Here is a tiny trained network, its code and every weight. The questions are about switching its units off for an input and a target symbol, where a switched-off unit gives its printed mean instead of its output.

import numpy as np


def w(rows, s, z=0):
    codes = np.array(rows[::2]) - 128.0
    scale = np.full(codes.shape[1], s)
    scale[-1] = z or s
    return codes * scale


def f(y):
    return np.maximum(y, 0)


def softmax(a):
    e = np.exp(a - a.max(-1, keepdims=True))
    return e / e.sum(-1, keepdims=True)


def log_softmax(a):
    a = a - a.max(-1, keepdims=True)
    return a - np.log(np.exp(a).sum(-1, keepdims=True))


def net(x, mask):
    ids = ['ΓΔΠβλω'.index(c) for c in x.split()]
    T = len(ids)
    res = E[ids] + P[:T]
    r = res
    for j in range(3):
        rows = slice(2 * j, 2 * j + 2)
        q, k, v = (r @ M[0][rows].T for M in (Q, K, V))
        z = softmax(np.where(np.tri(T) > 0, q @ k.T / 2**0.5, -1e9)) @ v
        o = O[0][rows]
        res = res + np.where(mask[j], z, o[:, -1]) @ o[:, :-1]
    y = f(res @ A[0][:, :-1].T + A[0][:, -1])
    res = res + np.where(mask[3:7], y, B[0][:, -1]) @ B[0][:, :-1]
    return log_softmax(res[-1] @ U[:, :-1].T + U[:, -1])


Q, K, V, O, A, B = {}, {}, {}, {}, {}, {}
E = w([
[160,200,160,102],'Γ',
[101,115,86,251],'Δ',
[144,108,81,34],'Π',
[136,173,136,81],'β',
[146,66,56,115],'λ',
[59,173,99,83],'ω',
],0.02)
P = w([
[176,4,241,107],'0',
[193,101,126,84],'1',
[171,126,116,93],'2',
[153,136,106,103],'3',
[142,140,97,107],'4',
[135,136,98,116],'5',
[128,132,92,117],'6',
[123,125,93,122],'7',
[108,116,91,127],'8',
[101,104,94,130],'9',
[86,86,93,135],'10',
],0.012)
Q[0] = w([
[74,133,153,118],'h0',
[125,51,5,83],'h0',
[165,140,77,146],'h1',
[123,180,149,210],'h1',
[141,107,114,237],'h2',
[89,110,56,116],'h2',
],0.016)
K[0] = w([
[70,253,155,127],'h0',
[149,117,33,119],'h0',
[170,61,217,109],'h1',
[171,160,57,148],'h1',
[164,100,99,252],'h2',
[36,27,97,91],'h2',
],0.011)
V[0] = w([
[208,240,136,160],'h0',
[83,119,58,160],'h0',
[114,161,113,158],'h1',
[216,5,242,198],'h1',
[3,44,17,177],'h2',
[79,192,157,158],'h2',
],0.0067)
O[0] = w([
[18,166,142,200,20],'h0',
[154,80,191,205,114],'h0',
[169,133,87,52,4],'h1',
[48,80,254,171,122],'h1',
[116,187,179,96,106],'h2',
[195,78,101,121,10],'h2',
],0.0072,0.0022)
A[0] = w([
[4,164,133,189,124],'n0',
[104,104,133,216,1],'n1',
[92,159,79,137,127],'n2',
[132,159,172,91,128],'n3',
],0.016,0.0074)
B[0] = w([
[147,221,145,35,210],'n0',
[12,101,171,150,151],'n1',
[207,19,55,211,254],'n2',
[194,248,197,168,184],'n3',
],0.011,0.0071)
U = w([
[96,106,124,117,67],'Γ',
[123,107,104,172,213],'Δ',
[204,150,178,66,64],'Π',
[124,162,112,164,252],'β',
[133,5,115,173,205],'λ',
[128,84,129,101,3],'ω',
],0.012,0.0039)

Each question gives the input, a string of symbols that net reads in full, and the target symbol t.
The units are the heads (2 rows each of Q, K, V and O) and the neurons (one row each of A and B). Each row of codes is followed by its name. A weight is (code - 128) times the scale printed after its matrix; where a second scale follows, it is the last column's (O, A, B and U).
mask holds one flag per unit, heads first, then neurons. A switched-off unit (its flag False) gives its mean, the last column of its rows in O or B, instead of its output. The means were averaged over made-up inputs and are rounded, as every weight is.
A unit's drop is (log p(t) with every unit on - log p(t) with that unit switched off) / (log p(t) with every unit on - log p(t) with every unit switched off).
The circuit of an input: a set's keep is (log p(t) with only the set's units on - log p(t) with every unit switched off) / (log p(t) with every unit on - log p(t) with every unit switched off). Starting from all 7 units, units are removed one at a time, each time the one whose removal leaves the highest keep (on an exact tie, the one counted first), for as long as the keep stays at least 0.8.
units of the circuit, in order: the units of the circuit, biggest drop first
k most important neurons: the k neurons with the biggest drops, biggest first
which heads matter: for each layer, one digit per head in row order, 1 if its drop is at least 0.15 and else 0, layers parted by /
drop when u is switched off: that unit's drop, to one decimal
input λ ω ω Γ Γ Γ β Γ, target λ: 3 most important neurons	[n0 n3 n2]
input β Δ Γ β ω, target Π: which heads matter	100
input ω ω Γ Γ Π ω Π Γ Γ ω, target λ: units of the circuit, in order	[n2]
input ω β Γ Γ Γ β Δ β β Δ Π, target Π: which heads matter	101
input ω ω Π ω λ Π λ ω, target λ: units of the circuit, in order	[h1 n2]
input Π β Γ Γ ω, target Π: which heads matter	101
input Γ ω β β Γ ω λ Γ Γ ω Π, target Π: which heads matter	001
input Γ β Δ ω Γ Γ, target Δ: which heads matter	101
input Γ ω Γ ω ω Γ Γ, target λ: 3 most important neurons	[n2 n0 n3]
input Γ ω Γ, target β: drop when h2 is switched off	0.5
input Δ ω ω λ λ ω Δ ω β β Δ, target β: drop when n3 is switched off	-0.1
input β Γ ω β λ ω Δ Γ Γ, target Δ: drop when h2 is switched off	0.7
